Below are the code and all the weights of a small trained network. Each question names an input and a class and asks about switching units off, where a switched-off unit gives its printed mean instead of its output.

import numpy as np


def w(rows, s, z=0):
    codes = np.array(rows[::2]) - 128.0
    scale = np.full(codes.shape[1], s)
    scale[-1] = z or s
    return codes * scale


def f(y):
    return np.maximum(y, 0)


def log_softmax(a):
    a = a - a.max(-1, keepdims=True)
    return a - np.log(np.exp(a).sum(-1, keepdims=True))


def net(x, mask):
    res = np.array(x, float).reshape(1, 8) / 4 @ E
    y = f(res @ A[0][:, :-1].T + A[0][:, -1])
    res = res + np.where(mask, y, B[0][:, -1]) @ B[0][:, :-1]
    return log_softmax(res[-1] @ U[:, :-1].T + U[:, -1])


A, B = {}, {}
E = w([
[69,83,134,87,45,70,58],'x0',
[183,170,40,156,91,123,101],'x1',
[150,172,114,19,78,130,169],'x2',
[137,244,174,210,66,154,130],'x3',
[92,153,104,218,148,45,151],'x4',
[182,208,187,163,90,156,53],'x5',
[103,120,211,184,75,187,101],'x6',
[78,150,26,123,254,118,144],'x7',
],0.0071)
A[0] = w([
[108,103,125,151,114,91,85,128],'n0',
[108,168,115,125,93,138,131,89],'n1',
[152,136,98,167,179,196,141,110],'n2',
[89,73,110,172,127,102,53,149],'n3',
[129,153,111,126,98,120,127,139],'n4',
[170,98,83,78,144,99,107,163],'n5',
[106,104,104,149,128,138,125,35],'n6',
[115,68,165,136,30,132,126,161],'n7',
[133,122,142,157,125,139,117,27],'n8',
[126,152,3,111,111,96,154,135],'n9',
[95,126,140,176,120,50,194,105],'n10',
[156,153,107,243,110,99,99,86],'n11',
[118,165,139,104,114,109,112,3],'n12',
[170,110,104,85,141,103,111,141],'n13',
[135,178,123,130,116,120,129,92],'n14',
[162,135,125,118,128,142,170,58],'n15',
[109,221,115,108,74,117,116,141],'n16',
[115,136,133,90,130,121,125,69],'n17',
],0.025,0.0038)
B[0] = w([
[77,96,167,111,154,137,131,173],'n0',
[139,117,117,158,137,114,163,164],'n1',
[54,136,104,195,138,120,145,217],'n2',
[28,140,130,90,134,118,85,203],'n3',
[125,130,136,142,131,136,163,159],'n4',
[152,142,105,44,108,141,175,203],'n5',
[106,130,104,142,127,119,119,152],'n6',
[193,133,253,109,103,132,133,232],'n7',
[146,118,136,115,123,115,160,155],'n8',
[137,110,88,5,126,124,71,243],'n9',
[28,142,108,109,137,134,173,219],'n10',
[225,134,126,175,114,140,210,251],'n11',
[138,117,114,151,128,132,158,148],'n12',
[127,123,119,76,112,114,172,180],'n13',
[140,116,156,156,126,121,126,168],'n14',
[106,127,118,136,136,119,111,159],'n15',
[138,146,127,175,125,142,217,211],'n16',
[159,123,124,146,118,122,129,148],'n17',
],0.031,0.018)
U = w([
[36,90,34,50,187,130,89,150],'0',
[196,55,215,46,106,161,1,2],'1',
[234,143,140,246,131,192,164,62],'2',
[180,108,188,72,89,180,193,185],'3',
[26,122,179,164,185,160,118,202],'4',
],0.0056,0.0036)

Each question gives the input, the list of numbers given to net, and the class t.
The units are the neurons (one row each of A and B). Each row of codes is followed by its name. A weight is (code - 128) times the scale printed after its matrix; where a second scale follows, it is the last column's (A, B and U).
mask holds one flag per neuron, in row order. A switched-off neuron (its flag False) gives its mean, the last column of its row in B, instead of its output. The means were averaged over made-up inputs and are rounded, as every weight is.
A unit's drop is (log p(t) with every unit on - log p(t) with that unit switched off) / (log p(t) with every unit on - log p(t) with every unit switched off).
The circuit of an input: a set's keep is (log p(t) with only the set's units on - log p(t) with every unit switched off) / (log p(t) with every unit on - log p(t) with every unit switched off). Starting from the 12 units with the biggest drops (on a tie, the unit counted first), units are removed one at a time, each time the one whose removal leaves the highest keep (on an exact tie, the one counted first), for as long as the keep stays at least 0.8.
circuit, biggest first: the units of the circuit, biggest drop first
k most important neurons: the k neurons with the biggest drops, biggest first
drop of u: that unit's drop, to one decimal
input [8,-5,-1,-6,4,-7,7,-6], class 1: 2 most important neurons => (n7 n2)
input [-1,-1,0,2,4,-4,4,1], class 4: most important neuron => (n9)
input [5,-2,8,-3,0,-4,8,1], class 1: circuit, biggest first => (n11 n16 n10)
input [-5,-7,7,0,-6,-3,5,7], class 4: circuit, biggest first => (n9 n11)
input [2,1,-1,6,-6,2,-3,6], class 2: 3 most important neurons => (n3 n10 n16)
input [-6,-3,-1,1,0,-6,-5,-6], class 0: 3 most important neurons => (n7 n11 n16)
input [3,-6,-6,7,-4,-7,-1,-5], class 1: 3 most important neurons => (n7 n11 n16)
input [7,-1,5,-5,5,-7,3,-3], class 1: 2 most important neurons => (n7 n11)
input [-1,-7,0,5,7,-5,3,3], class 4: 2 most important neurons => (n9 n5)
input [-8,0,-2,3,-7,-8,-4,-4], class 0: 2 most important neurons => (n11 n7)
input [4,-2,7,-1,-1,-2,3,8], class 0: 3 most important neurons => (n7 n11 n9)
input [7,-2,-5,-3,-3,8,-1,0], class 1: drop of n7 => 0.2
input [1,-6,-7,-6,-5,3,3,2], class 4: drop of n5 => 0.1
input [-5,-3,-5,6,6,4,6,1], class 2: circuit, biggest first => (n11)
input [-5,-5,-6,-4,1,5,-1,-2], class 4: drop of n9 => 0.4
input [-4,6,0,-6,5,4,1,2], class 0: 2 most important neurons => (n7 n9)
